Below are the code and all the weights of a small trained network. Each question names an input and a class and asks about switching units off, where a switched-off unit gives its printed mean instead of its output.

import numpy as np


def w(rows, s, z=0):
    codes = np.array(rows[::2]) - 128.0
    scale = np.full(codes.shape[1], s)
    scale[-1] = z or s
    return codes * scale


def norm(h):
    return h / np.sqrt((h * h).mean(-1, keepdims=True) + 1e-5)


def f(y):
    return np.maximum(y, 0)


def log_softmax(a):
    a = a - a.max(-1, keepdims=True)
    return a - np.log(np.exp(a).sum(-1, keepdims=True))


def net(x, mask):
    res = np.array(x, float).reshape(1, 4) / 4 @ E
    u = 0
    for l in range(3):
        y = f(norm(res) @ A[l][:, :-1].T + A[l][:, -1])
        res = res + np.where(mask[u : u + 10], y, B[l][:, -1]) @ B[l][:, :-1]
        u += 10
    return log_softmax(norm(res)[-1] @ U[:, :-1].T + U[:, -1])


A, B = {}, {}
E = w([
[160,76,91,90,25,131,124,166,137],'x0',
[182,78,96,181,125,100,226,102,9],'x1',
[92,11,179,109,129,81,149,49,166],'x2',
[201,175,252,143,53,106,147,105,136],'x3',
],0.0036)
A[0] = w([
[174,110,94,207,121,103,172,113,69,56],'L0N0',
[77,183,185,225,167,95,162,112,101,73],'L0N1',
[59,159,130,160,189,117,66,78,66,86],'L0N2',
[160,83,59,132,4,131,151,160,138,83],'L0N3',
[200,226,169,169,88,66,128,166,109,62],'L0N4',
[121,95,48,188,173,83,135,177,102,101],'L0N5',
[84,25,195,116,94,88,204,49,177,4],'L0N6',
[159,148,190,124,117,130,200,186,97,107],'L0N7',
[129,103,105,83,190,161,112,192,178,122],'L0N8',
[150,242,121,141,88,159,137,201,66,53],'L0N9',
],0.005,0.0032)
B[0] = w([
[124,156,255,67,137,104,89,219,90,218],'L0N0',
[215,148,55,61,127,81,159,119,198,206],'L0N1',
[213,107,75,92,93,93,136,127,178,204],'L0N2',
[180,157,46,84,144,65,160,83,201,220],'L0N3',
[127,65,149,160,106,195,148,98,166,214],'L0N4',
[127,69,175,173,134,213,132,142,177,221],'L0N5',
[120,106,120,176,130,101,50,65,97,252],'L0N6',
[107,136,114,144,150,178,130,151,166,192],'L0N7',
[164,61,188,161,123,145,149,143,130,202],'L0N8',
[110,72,67,188,152,81,39,82,65,225],'L0N9',
],0.0053,0.0036)
A[1] = w([
[142,62,142,137,144,130,94,47,165,120],'L1N0',
[194,109,149,62,128,142,30,144,81,156],'L1N1',
[187,96,115,133,87,119,225,125,1,137],'L1N2',
[179,168,89,132,85,175,108,168,45,102],'L1N3',
[62,113,136,91,146,104,123,67,117,6],'L1N4',
[113,158,58,64,72,78,171,125,147,33],'L1N5',
[152,148,191,143,67,161,187,37,89,80],'L1N6',
[91,149,118,107,100,133,71,167,178,121],'L1N7',
[104,177,153,138,87,117,88,136,167,120],'L1N8',
[133,135,117,150,152,119,147,138,142,111],'L1N9',
],0.0057,0.0012)
B[1] = w([
[194,143,170,130,98,134,168,182,57,253],'L1N0',
[116,155,156,117,132,99,128,168,111,189],'L1N1',
[1,146,165,58,214,96,141,114,167,211],'L1N2',
[83,155,155,154,106,90,72,68,159,174],'L1N3',
[148,135,66,193,78,102,121,80,30,159],'L1N4',
[183,204,158,98,121,112,166,148,184,152],'L1N5',
[95,78,95,168,105,209,110,160,198,182],'L1N6',
[51,121,152,88,144,66,216,71,65,171],'L1N7',
[66,94,147,105,168,112,158,150,115,159],'L1N8',
[107,158,121,140,91,136,162,114,131,144],'L1N9',
],0.0051,0.0055)
A[2] = w([
[76,90,174,86,96,78,212,95,81,140],'L2N0',
[101,59,64,113,141,248,152,131,113,5],'L2N1',
[105,254,66,177,123,159,57,153,130,140],'L2N2',
[181,114,179,177,103,179,159,196,128,164],'L2N3',
[159,153,145,159,239,154,189,64,96,150],'L2N4',
[106,171,198,168,16,177,140,79,162,124],'L2N5',
[116,157,193,64,139,108,177,210,71,99],'L2N6',
[93,99,97,124,153,175,222,159,41,63],'L2N7',
[151,143,83,170,122,85,14,118,26,165],'L2N8',
[233,171,66,95,158,63,148,110,196,156],'L2N9',
],0.0052,0.002)
B[2] = w([
[82,177,63,136,155,131,79,106,146,253],'L2N0',
[225,113,165,188,116,207,123,157,200,170],'L2N1',
[180,24,168,125,93,43,112,14,168,181],'L2N2',
[157,160,138,141,137,185,94,206,90,179],'L2N3',
[107,101,51,17,59,97,91,92,226,202],'L2N4',
[146,74,3,140,198,163,153,175,153,197],'L2N5',
[60,216,209,124,195,186,140,148,68,191],'L2N6',
[111,178,146,185,104,166,108,160,201,171],'L2N7',
[135,130,201,186,78,126,117,138,11,218],'L2N8',
[168,231,80,70,66,111,225,105,88,221],'L2N9',
],0.0053,0.0046)
U = w([
[159,63,144,190,81,46,40,51,61,253],'0',
[6,170,163,64,201,120,121,149,142,108],'1',
[210,179,49,46,92,86,197,96,181,121],'2',
[181,62,115,192,141,241,108,194,209,39],'3',
[197,208,176,147,102,178,174,213,27,98],'4',
],0.012,0.0011)

Each question gives the input, the list of numbers given to net, and the class t.
The units are the neurons (one row each of A and B). Each row of codes is followed by its name. A weight is (code - 128) times the scale printed after its matrix; where a second scale follows, it is the last column's (A, B and U).
mask holds one flag per neuron, layer by layer. A switched-off neuron (its flag False) gives its mean, the last column of its row in B, instead of its output. The means were averaged over made-up inputs and are rounded, as every weight is.
A unit's drop is (log p(t) with every unit on - log p(t) with that unit switched off) / (log p(t) with every unit on - log p(t) with every unit switched off).
The circuit of an input: a set's keep is (log p(t) with only the set's units on - log p(t) with every unit switched off) / (log p(t) with every unit on - log p(t) with every unit switched off). Starting from the 12 units with the biggest drops (on a tie, the unit counted first), units are removed one at a time, each time the one whose removal leaves the highest keep (on an exact tie, the one counted first), for as long as the keep stays at least 0.8.
circuit, biggest first: the units of the circuit, biggest drop first
most important unit: the unit with the biggest drop
k most important neurons: the k neurons with the biggest drops, biggest first
top k neurons in layer l: the k neurons of layer l with the biggest drops, biggest first
input [7,5,-7,6], class 0: most important unit	L0N9
input [1,-3,3,-3], class 4: 2 most important neurons	[L1N0, L1N2]
input [-5,8,-7,-3], class 1: 3 most important neurons	[L1N2, L0N6, L0N0]
input [-2,0,5,-6], class 3: circuit, biggest first	[L0N5, L2N1]
input [-8,-7,8,-7], class 0: circuit, biggest first	[L1N4, L1N2, L2N6]
input [3,6,-5,-2], class 1: 3 most important neurons	[L1N2, L0N0, L0N6]
input [-3,-2,7,8], class 3: circuit, biggest first	[L1N6, L2N5]
input [-4,-1,-5,-6], class 3: 3 most important neurons	[L0N5, L0N8, L0N6]
input [-6,-5,-4,-2], class 2: 2 most important neurons	[L0N0, L0N2]
input [-4,-7,-2,8], class 3: circuit, biggest first	[L0N4, L2N5]
input [7,-8,7,3], class 1: 3 most important neurons	[L0N9, L1N7, L1N8]
input [-6,-5,-2,-7], class 3: 2 most important neurons	[L0N3, L0N0]
input [-8,6,-8,7], class 0: circuit, biggest first	[L0N9, L2N2]
input [7,1,4,3], class 2: most important unit	L0N3
input [5,3,0,5], class 2: top 3 neurons in layer 0	[L0N3, L0N5, L0N8]
input [-4,-7,-8,0], class 0: top 2 neurons in layer 0	[L0N9, L0N0]
input [-5,-3,-2,-5], class 2: circuit, biggest first	[L0N2, L2N9]
input [2,4,5,-6], class 3: 3 most important neurons	[L0N5, L0N9, L2N7]
input [-8,-6,-2,-7], class 2: 3 most important neurons	[L0N0, L0N2, L1N2]
input [-2,7,-5,-3], class 1: circuit, biggest first	[L1N2]
input [6,-7,0,8], class 3: 4 most important neurons	[L0N4, L1N2, L2N5, L0N0]
input [-7,6,0,-5], class 2: top 2 neurons in layer 2	[L2N4, L2N9]
